[[-16  -9 -24   8 -10  12]
 [ 19 -20 -29 -11   8 -22]
 [ 13 -44  -6  16 -32   0]
 [ 18 -48 -70  -6 -13  78]
 [ 11 -62  -1  30 -30 -20]
 [ 20  28 -31   6   3 -22]
 [ 23 -45  -8 -15  -4   8]
 [  9  10 -28  -7 -50  53]
 [ 15 -48  -5   9 -29  16]
 [ 16 -33 -23   7   3 -44]]
|
[[ 12 -22   0  78 -20 -22   8  53  16 -44]
 [-10   8 -32 -13 -30   3  -4 -50 -29   3]
 [  8 -11  16  -6  30   6 -15  -7   9   7]
 [-24 -29  -6 -70  -1 -31  -8 -28  -5 -23]
 [ -9 -20 -44 -48 -62  28 -45  10 -48 -33]
 [-16  19  13  18  11  20  23   9  15  16]]

[[-20 -42  47 -27  -7 -11]
 [ 16  41 -59 -77  -1 -57]
 [ -1   7  31 -43  17 -39]]
|
[[-11 -57 -39]
 [ -7  -1  17]
 [-27 -77 -43]
 [ 47 -59  31]
 [-42  41   7]
 [-20  16  -1]]

[[  4  -2  -3   0 -31  -9 -18]
 [ -6  -1  17   7  16   3   3]
 [  9 -10  11 -14  32 -41  14]
 [  5 -10  19  32  76  17 -32]
 [ -1   0   2 -11  -5   2  10]]
|
[[-18   3  14 -32  10]
 [ -9   3 -41  17   2]
 [-31  16  32  76  -5]
 [  0   7 -14  32 -11]
 [ -3  17  11  19   2]
 [ -2  -1 -10 -10   0]
 [  4  -6   9   5  -1]]

[[29 15 69 10  2 18 11 12  5  5 17 22 15  9 23]
 [33 14 50 12  3 15  9 10  5  4 13 36 14 11 32]
 [33 14 49 12  3 15  9 10  5  4 12 37 14 11 32]
 [32 10 19 15  4  7  5  6  4  2  5 82  9 13 49]
 [33 14 50 12  3 15  9 10  5  4 13 36 14 11 32]
 [34 13 36 14  4 12  7  9  5  4  9 53 12 12 40]]
|
[[23 32 32 49 32 40]
 [ 9 11 11 13 11 12]
 [15 14 14  9 14 12]
 [22 36 37 82 36 53]
 [17 13 12  5 13  9]
 [ 5  4  4  2  4  4]
 [ 5  5  5  4  5  5]
 [12 10 10  6 10  9]
 [11  9  9  5  9  7]
 [18 15 15  7 15 12]
 [ 2  3  3  4  3  4]
 [10 12 12 15 12 14]
 [69 50 49 19 50 36]
 [15 14 14 10 14 13]
 [29 33 33 32 33 34]]

[[ -8  15  -2  -7 -13  -1 -20   4]
 [-26  32  -2 -62 -11  -1   4  31]
 [  3  -8  -2  11  -6  -1 -20 -12]
 [ -9  -5  -2 -16 -18  -1 -31  10]
 [-18  51  -2 -20 -11  -1  -6  13]
 [  4 -31  -2  -6   8  -1  -4  -9]
 [-32  58  -2 -66 -10   0  12  36]
 [-29  48  -2 -65  -7  -1  14  33]
 [ -4  -8  -2 -20   9  -1   9   0]
 [-26  15  -1 -64 -21   0 -14  34]
 [-10  26  -2  -4 -12  -1 -18   5]
 [-15  59  -3  -8  -7  -1  -1   6]]
|
[[  4  31 -12  10  13  -9  36  33   0  34   5   6]
 [-20   4 -20 -31  -6  -4  12  14   9 -14 -18  -1]
 [ -1  -1  -1  -1  -1  -1   0  -1  -1   0  -1  -1]
 [-13 -11  -6 -18 -11   8 -10  -7   9 -21 -12  -7]
 [ -7 -62  11 -16 -20  -6 -66 -65 -20 -64  -4  -8]
 [ -2  -2  -2  -2  -2  -2  -2  -2  -2  -1  -2  -3]
 [ 15  32  -8  -5  51 -31  58  48  -8  15  26  59]
 [ -8 -26   3  -9 -18   4 -32 -29  -4 -26 -10 -15]]

[[-73   5  -8]
 [-73 -35  26]
 [-37   5  60]
 [-18  -5  37]
 [-73  -5  -8]
 [  0  15   3]
 [ 18 -55  60]
 [ 54 -35  26]
 [-55  25  14]
 [ 54  -5  71]]
|
[[ -8  26  60  37  -8   3  60  26  14  71]
 [  5 -35   5  -5  -5  15 -55 -35  25  -5]
 [-73 -73 -37 -18 -73   0  18  54 -55  54]]

[[-31  -8  -2]
 [ 46  36  41]
 [  1  49  56]
 [ -6 -26 -40]
 [ 39 -24 -46]
 [-20  11  36]
 [ 85  18  -9]
 [-55  11  46]
 [-53  -5  29]
 [-46 -28 -33]
 [ 35   1 -20]
 [ 70   0 -29]]
|
[[ -2  41  56 -40 -46  36  -9  46  29 -33 -20 -29]
 [ -8  36  49 -26 -24  11  18  11  -5 -28   1   0]
 [-31  46   1  -6  39 -20  85 -55 -53 -46  35  70]]
